Below is a small trained network, with its code and all its weights. Each question gives an input and a target symbol and asks what happens when units are switched off, that is, made to give their printed mean instead of their output.

import numpy as np


def w(rows, s, z=0):
    codes = np.array(rows[::2]) - 128.0
    scale = np.full(codes.shape[1], s)
    scale[-1] = z or s
    return codes * scale


def norm(h):
    return h / np.sqrt((h * h).mean(-1, keepdims=True) + 1e-5)


def f(y):
    return y / 2 * (1 + np.tanh(0.7978845608 * (y + 0.044715 * y**3)))


def softmax(a):
    e = np.exp(a - a.max(-1, keepdims=True))
    return e / e.sum(-1, keepdims=True)


def log_softmax(a):
    a = a - a.max(-1, keepdims=True)
    return a - np.log(np.exp(a).sum(-1, keepdims=True))


def net(x, mask):
    ids = ['αγδηλμπστφψω'.index(c) for c in x.split()]
    T = len(ids)
    res = E[ids] + P[:T]
    r = norm(res)
    for j in range(2):
        rows = slice(2 * j, 2 * j + 2)
        q, k, v = (r @ M[0][rows].T for M in (Q, K, V))
        z = softmax(np.where(np.tri(T) > 0, q @ k.T / 2**0.5, -1e9)) @ v
        o = O[0][rows]
        res = res + np.where(mask[j], z, o[:, -1]) @ o[:, :-1]
    y = f(norm(res) @ A[0][:, :-1].T + A[0][:, -1])
    res = res + np.where(mask[2:14], y, B[0][:, -1]) @ B[0][:, :-1]
    return log_softmax(norm(res)[-1] @ U[:, :-1].T + U[:, -1])


Q, K, V, O, A, B = {}, {}, {}, {}, {}, {}
E = w([
[110,210,104,103],'α',
[152,74,158,181],'γ',
[145,126,182,87],'δ',
[176,91,88,61],'η',
[105,138,111,217],'λ',
[210,182,89,94],'μ',
[173,168,72,230],'π',
[44,95,161,112],'σ',
[215,137,131,183],'τ',
[60,140,8,172],'φ',
[134,148,112,78],'ψ',
[151,100,116,229],'ω',
],0.019)
P = w([
[30,250,151,191],'0',
[136,95,115,163],'1',
[32,247,138,171],'2',
[158,80,92,148],'3',
[63,248,140,169],'4',
[164,71,88,143],'5',
[86,250,137,179],'6',
[169,68,79,141],'7',
[101,248,135,183],'8',
[168,68,77,141],'9',
[108,255,132,187],'10',
[172,68,77,140],'11',
[113,254,138,185],'12',
[164,76,84,144],'13',
],0.0071)
Q[0] = w([
[36,158,191,77],'h1',
[181,254,203,136],'h1',
[75,199,20,72],'h2',
[5,157,141,213],'h2',
],0.0077)
K[0] = w([
[154,130,49,154],'h1',
[185,2,91,77],'h1',
[103,196,24,44],'h2',
[68,147,126,201],'h2',
],0.006)
V[0] = w([
[163,45,194,2],'h1',
[227,82,105,9],'h1',
[125,105,43,149],'h2',
[215,53,207,136],'h2',
],0.0038)
O[0] = w([
[92,91,144,225,82],'h1',
[130,197,146,76,111],'h1',
[73,64,154,255,53],'h2',
[170,15,189,95,254],'h2',
],0.0061,0.00093)
A[0] = w([
[80,155,155,117,184],'n1',
[67,144,167,110,81],'n2',
[48,32,70,100,2],'n3',
[35,162,163,109,162],'n4',
[97,93,142,132,121],'n5',
[141,43,126,123,148],'n6',
[155,116,65,107,132],'n7',
[130,224,82,217,128],'n8',
[66,136,99,161,128],'n9',
[99,53,104,223,92],'n10',
[101,188,6,70,95],'n11',
[188,89,121,186,148],'n12',
],0.013,0.0082)
B[0] = w([
[179,112,106,131,166],'n1',
[66,80,146,138,131],'n2',
[248,254,121,153,127],'n3',
[133,116,101,174,166],'n4',
[147,147,163,73,122],'n5',
[133,217,134,108,166],'n6',
[26,154,130,136,147],'n7',
[163,113,165,52,254],'n8',
[187,97,111,144,147],'n9',
[127,127,105,88,190],'n10',
[92,127,172,195,169],'n11',
[74,122,146,135,223],'n12',
],0.0094,0.0085)
U = w([
[100,215,169,149,31],'α',
[70,96,215,91,120],'γ',
[144,140,196,2,143],'δ',
[127,215,96,35,123],'η',
[185,54,116,78,177],'λ',
[109,249,103,97,58],'μ',
[239,103,20,96,3],'π',
[207,195,62,99,63],'σ',
[173,114,178,195,144],'τ',
[142,158,49,138,246],'φ',
[55,162,168,135,132],'ψ',
[106,46,118,138,203],'ω',
],0.018,0.0056)

Each question gives the input, a string of symbols that net reads in full, and the target symbol t.
The units are the heads (2 rows each of Q, K, V and O) and the neurons (one row each of A and B). Each row of codes is followed by its name. A weight is (code - 128) times the scale printed after its matrix; where a second scale follows, it is the last column's (O, A, B and U).
mask holds one flag per unit, heads first, then neurons. A switched-off unit (its flag False) gives its mean, the last column of its rows in O or B, instead of its output. The means were averaged over made-up inputs and are rounded, as every weight is.
A unit's drop is (log p(t) with every unit on - log p(t) with that unit switched off) / (log p(t) with every unit on - log p(t) with every unit switched off).
The circuit of an input: a set's keep is (log p(t) with only the set's units on - log p(t) with every unit switched off) / (log p(t) with every unit on - log p(t) with every unit switched off). Starting from the 12 units with the biggest drops (on a tie, the unit counted first), units are removed one at a time, each time the one whose removal leaves the highest keep (on an exact tie, the one counted first), for as long as the keep stays at least 0.8.
units of the circuit, in order: the units of the circuit, biggest drop first
k most important neurons: the k neurons with the biggest drops, biggest first
drop when u is switched off: that unit's drop, to one decimal
input α δ γ τ δ π τ δ τ δ δ φ δ μ, target μ: units of the circuit, in order -> (n7; n8; n11)
input δ δ φ τ λ τ π, target σ: units of the circuit, in order -> (n8)
input ω α η η ω ω τ π φ λ ψ, target α: 3 most important neurons -> (n11; n4; n10)
input δ π η μ δ ω δ τ, target τ: units of the circuit, in order -> (n12; n1)
input π π τ φ τ τ ω τ α ω δ γ, target γ: 3 most important neurons -> (n12; n8; n6)
input τ μ σ, target ω: units of the circuit, in order -> (n4; n1; n9)
input ω δ δ δ γ π, target π: units of the circuit, in order -> (n8; n10)
input φ ω σ δ τ μ δ π λ μ, target μ: units of the circuit, in order -> (n7; n11; n8)
input τ ω δ δ φ α, target α: 2 most important neurons -> (n11; n8)
input δ π α δ τ τ ψ τ σ ω γ, target γ: units of the circuit, in order -> (n12; n10)
input τ μ ω, target λ: 3 most important neurons -> (n8; n9; n6)
input π λ δ π, target π: 2 most important neurons -> (n8; n6)
input δ π τ ψ φ ψ, target ψ: drop when n11 is switched off -> 0.2
input ω τ ψ γ π σ δ δ ω σ, target σ: drop when n1 is switched off -> 0.0
input ω δ ω τ δ δ δ ω ω α τ δ δ, target τ: drop when h1 is switched off -> 0.1
input η α δ λ τ τ, target τ: most important neuron -> (n12)
input τ δ λ, target π: 2 most important neurons -> (n8; n9)
